Each row is followed by its group and then its class within the group.
[  6  -2  -1  16   7  12  20 -30   8  14 -36  11   5  -4  13   4  -3 -14
   2] : A.D
[ -4  13  -8   2   4  17  -6 -38   5   7  -6   6  -3   8  18  -1   2 -17
  -2] : U.Q
[  1  13 -12   7   7  22 -27 -61  17   3  -2   2  -5  -4  21  -3   3 -16
   3] : U.T
[ -3   3  -3   6   3  15  15 -13  -5   9 -23  17   6  -6  10  -5  -1 -14
  -2] : U.Q
[  2  -2  -9  17   6  18  15 -21   7  13 -35  13   2 -10  11  -1  -3  -8
   3] : A.D
[  2  -3  -5  16   4  11  22 -13   5  14 -40  16   9  -6  10  -2  -8  -9
   3] : A.D
[ -2  10  -7  10   8  19   1 -32   7   8 -22   8   2   1  16   0   2 -15
  -1] : U.T
[ 14   4  -5  13   2  21  -4 -41   5   7 -10   2  10   0  14   1  -2 -15
   4] : A.D
[  5  11 -15   9   8  21  -2 -37   9  12 -20   5   1  -6  19   0   5 -14
   2] : U.T
[ -9  10  -4   6   7  14  31  -9   0  14 -35  18   5 -13  11  -3  -2 -14
  -5] : U.T
[ -1   9  -6  10   7  23 -11 -50   4   3  -3   3   2  -5  13  -3   2 -13
   3] : U.T
[ 10   1  -5  17   6  13  10 -35  15  11 -30   4   6   4  11   0  -5 -12
   4] : A.B
[  8   4  -5  13   9  15  18 -27  10  13 -30   9   7   3  15   0  -5 -13
   5] : A.B
[  6   9  -7   5   7  14   0 -36   9  11 -16   7  -4   6   9  -1  -1 -11
   1] : U.T
[  1   1   1  14   3  21  -8 -51  17  10 -24   2   5  11  17   3   3 -15
   5] : A.B
[  4  -4  -8  11   6  16  -3 -52  15   6 -32   5  -4   0  10   0  -6 -12
   4] : A.B
[ -1   3   0  11   7  24 -26 -72  14   2   7  -8  -2   7  17   2   1  -8
   9] : A.B
[  2   3  -3  20   3  17   1 -30  11  10 -22   9   3  -3  14   3  -3 -13
   4] : A.D
[  0  -5 -11  10   3   6  -3 -39  21  10 -35   5  -5  -5  20   2  -1  -9
   6] : M.X
[ 10   2  -9   6   6   9 -13 -51  21   2 -10  -9  -8   1  15   4   9 -15
   5] : M.X
[ -1  -5 -12   7   8   6  28  -3  11  17 -51  15  -6  -6  16   3   3  -8
  -2] : M.X
[ -5  14 -18   6   4  25 -62 -95  11 -12  36 -10 -15  10  31   2  11 -19
   5] : U.Q
[   2   14  -12    6    7   38  -87 -103   19  -17   62  -19  -17   11
   39    3   21  -29   13] : U.Q
[  9  -3 -13   5  11   9  -8 -40  21   9 -25  -1 -10  -1  20   1   7  -7
   1] : M.X
[  9   1  -6   9   4  17  11 -33   8  16 -31   4   8   2   7   1  -6  -8
   4] : A.B
[ -3   6 -10   0   3  19  -1 -24   8   7 -14   8   0   3  19   0   3 -11
   0] : U.T
[  7   7  -2  21   6  11  19 -24   3  13 -30   6   7   5  10   1  -5 -13
   3] : A.B
[  0  -2 -12   7   9   7   6 -39  21  14 -35   1  -6  -6  19   7   6 -12
   2] : M.X
[  3   5  -2  16   4  19   6 -35  15  13 -28   9   3   2   7  -2  -7 -14
  -4] : A.D
[  4  -1  -9   6  10  -3  27 -15  18  14 -50  16   0  -9  17  -2  -2  -9
  -2] : M.V
[  1   7 -10   9   3  23  -6 -31   4   6 -18   9   1  -3  18  -3   4 -16
   0] : U.Q
[ -4   9  -4   8   1  18  -9 -33  12   7  -9   6   4  -5  18   3   4 -12
  -1] : U.T
[  6   4  -8  15   5  19  16 -31  12  14 -35  13   8  -7  20  -1  -6 -12
   1] : A.D
[ -8  12  -8   8   8  17  11 -26  -2  12 -22   1   2  -8   8   0   2 -19
  -4] : U.Q
[  1   6 -12   4  12   4   5 -42  22   8 -30   7  -7   3  26   1   2 -11
   2] : M.X

Each row is followed by its group and then its class within the group.
[-1  0 -4  1 -5  0  3 16  3 -1 -2 -6  5  9 -1 -6  5  0 -7] : (68).(105)
[ 5 -1  0 -4  1  1  1 -9 -2 -3 -8 -7  2 26 10 -7 -8 -4  1] : (64).(95)
[ -1  13 -10   1  -7  -2   1  16   4  -3  -6   4   5  22   1  -9  -9   2
   1] : (64).(89)
[ -3  -3  -3   2   3  -1   1 -28  -2  -2  -3  -7   6   4   4  -4   5 -12
  20] : (64).(89)
[  0   5   3   8   0  -1  -6  -4   5   1 -15  12   7  12  14  -6   1  -5
  -5] : (67).(84)
[ 9  1  0 -2 -5  0  3  3 -2 -1  0 -2 -2 22  1  2 -4 -1 12] : (64).(101)
[ -2  -3  -8  -2  -1  -2  -3  25   5   3 -27  13   1  31   3  -2  -8   6
 -23] : (68).(97)
[  0   1  -8  -2  -2  -1   5  20   7   5 -13   9   6  31   5  -8  -4   6
 -21] : (68).(97)
[  6   1 -11  -1   3  -1  -2   6   1  -8   4 -12   0  24  -8   6  -6   3
  10] : (64).(89)
[ -3   1  -1  -6   2   1 -18  -9  -3  -4  -4   9   3  10   3  -6  -8  -3
  21] : (64).(89)
[  3   1 -12   4  -5  -1  -1  18  -2  -2 -13  11  14  39  10  -8 -18   1
  -3] : (64).(89)
[  1   0  -7   1  -1  -5   1   7  -2 -10  -9  15   8  22   3  -3 -13   0
   1] : (64).(89)
[  4  -1  -1   9  -3  -2  -5  11   1  -4 -11  18   3  13   6  -5 -14  -4
  -5] : (67).(107)
[  3   1  -2   2   0   5   3   6   1   3  -5   6   2  13  -1  -4  -1   5
 -14] : (68).(105)
[  1   0 -14  -2   3   1   0   5  -5  -5 -25  -7  -3  24   0  -2  -5   2
   2] : (64).(95)
[  1   1  -2   4  -2   4   4 -11   8   2 -22   0  12  24  15 -24 -12  -3
   2] : (67).(86)
[ -1   2  -6   3   0   1   0 -10  -6  -7 -12  -5   4  11  -1 -11 -11  -2
   8] : (64).(95)
[ -1  -2 -12  -5   3   2  -1  18   3   5  -2   0  -4  15  -3   2   0   3
  -2] : (68).(90)
[  4   4  -1   5  -4  -5  -1  -8   7   4 -15  15  10   6  10 -13  -8  -6
  -4] : (67).(107)
[ -5   3   5   6  -3  -1   0   8  -1  -5 -11  13   0  14   5   4 -13  -3
  -7] : (67).(84)
[  3  -8 -10 -11   2  -2   1  -2   0  -5  -6   6   0  16   0  -2   3   4
  14] : (64).(89)
[  1   0  -2   4  -2  -1   1   7   1   1 -10   0   6  13   5 -16  -1   0
 -11] : (68).(90)
[  2   2  -8  -1  -3   1  -2  14   1  -1  -6   6  11  11   1 -11  -2   4
  -6] : (68).(90)
[ 2  0  3 -7 -9 -2 -2  0 -1 -9 -3  0  7  2  1  5 -2  0  9] : (64).(101)
[  0  -6  -4   2   0   2  -1  -3  -1  -8  -8  -4   0  27  -3  -3 -11   2
  12] : (64).(95)
[  1   1  -7  -1 -10  -4   5  20   4   6  -7   5   1  22   6 -11  -1  11
 -12] : (68).(97)
[ -1  -4   2   8   1  -4  -1 -22  -2   1 -27   6   7  12   4 -14   0  -3
   5] : (67).(107)
[ 3  0  3 -3 -2 -1  1 -8  1 -2 -5 -2  8 21  0 -1 -6 -3 10] : (64).(89)
[  0   4 -18  -3  -4   1   4  34   2  -1  -6  12  -4  28   2   3  -8   6
  -8] : (68).(90)

Each row is followed by its group and then its class within the group.
[  1 -13   3  -2  -1  -3  -1  -7  -2 -12   0   5  -3  -1   1   3  -5  -2
  -3] : pq.S
[ -6 -24  12   6  -1  -3  -8  -9  -3 -16   7 -11  15   0   2   4   0  -6
  -1] : pq.S
[ -5 -28  28  10  -5  -3   1 -19 -10  -6   2  -2 -11  -2 -22   3   1  -4
  -3] : sr.K
[  0 -22   5   8  -2  -1  -2 -12  -1  -3   3   2  -1  -1  -1   1  -9  -4
   2] : pq.S
[ -9 -14  22  18   1  -4  -1  -5   1  -6   6 -16   7  -1   2   0  -8  -2
  -3] : sr.R
[ -7  -4   9  14   0  -3  -3  -5  -2   0   2 -12   4  11   0   2  -3   0
   1] : sr.K
[ -5  -4  14   5  -2   0   3  -7   0  -2   2   2 -12  -1 -14   1  -3   1
  -1] : sr.K
[-10   7   7  11   3  -3  -3   3  -2   0  11 -13  27   0  20   0 -15  -3
   2] : sr.R
[ -9  -4   6  13   1   0   0   0  -2  -1   1 -17   7   5   6   2 -15   0
  -2] : sr.R
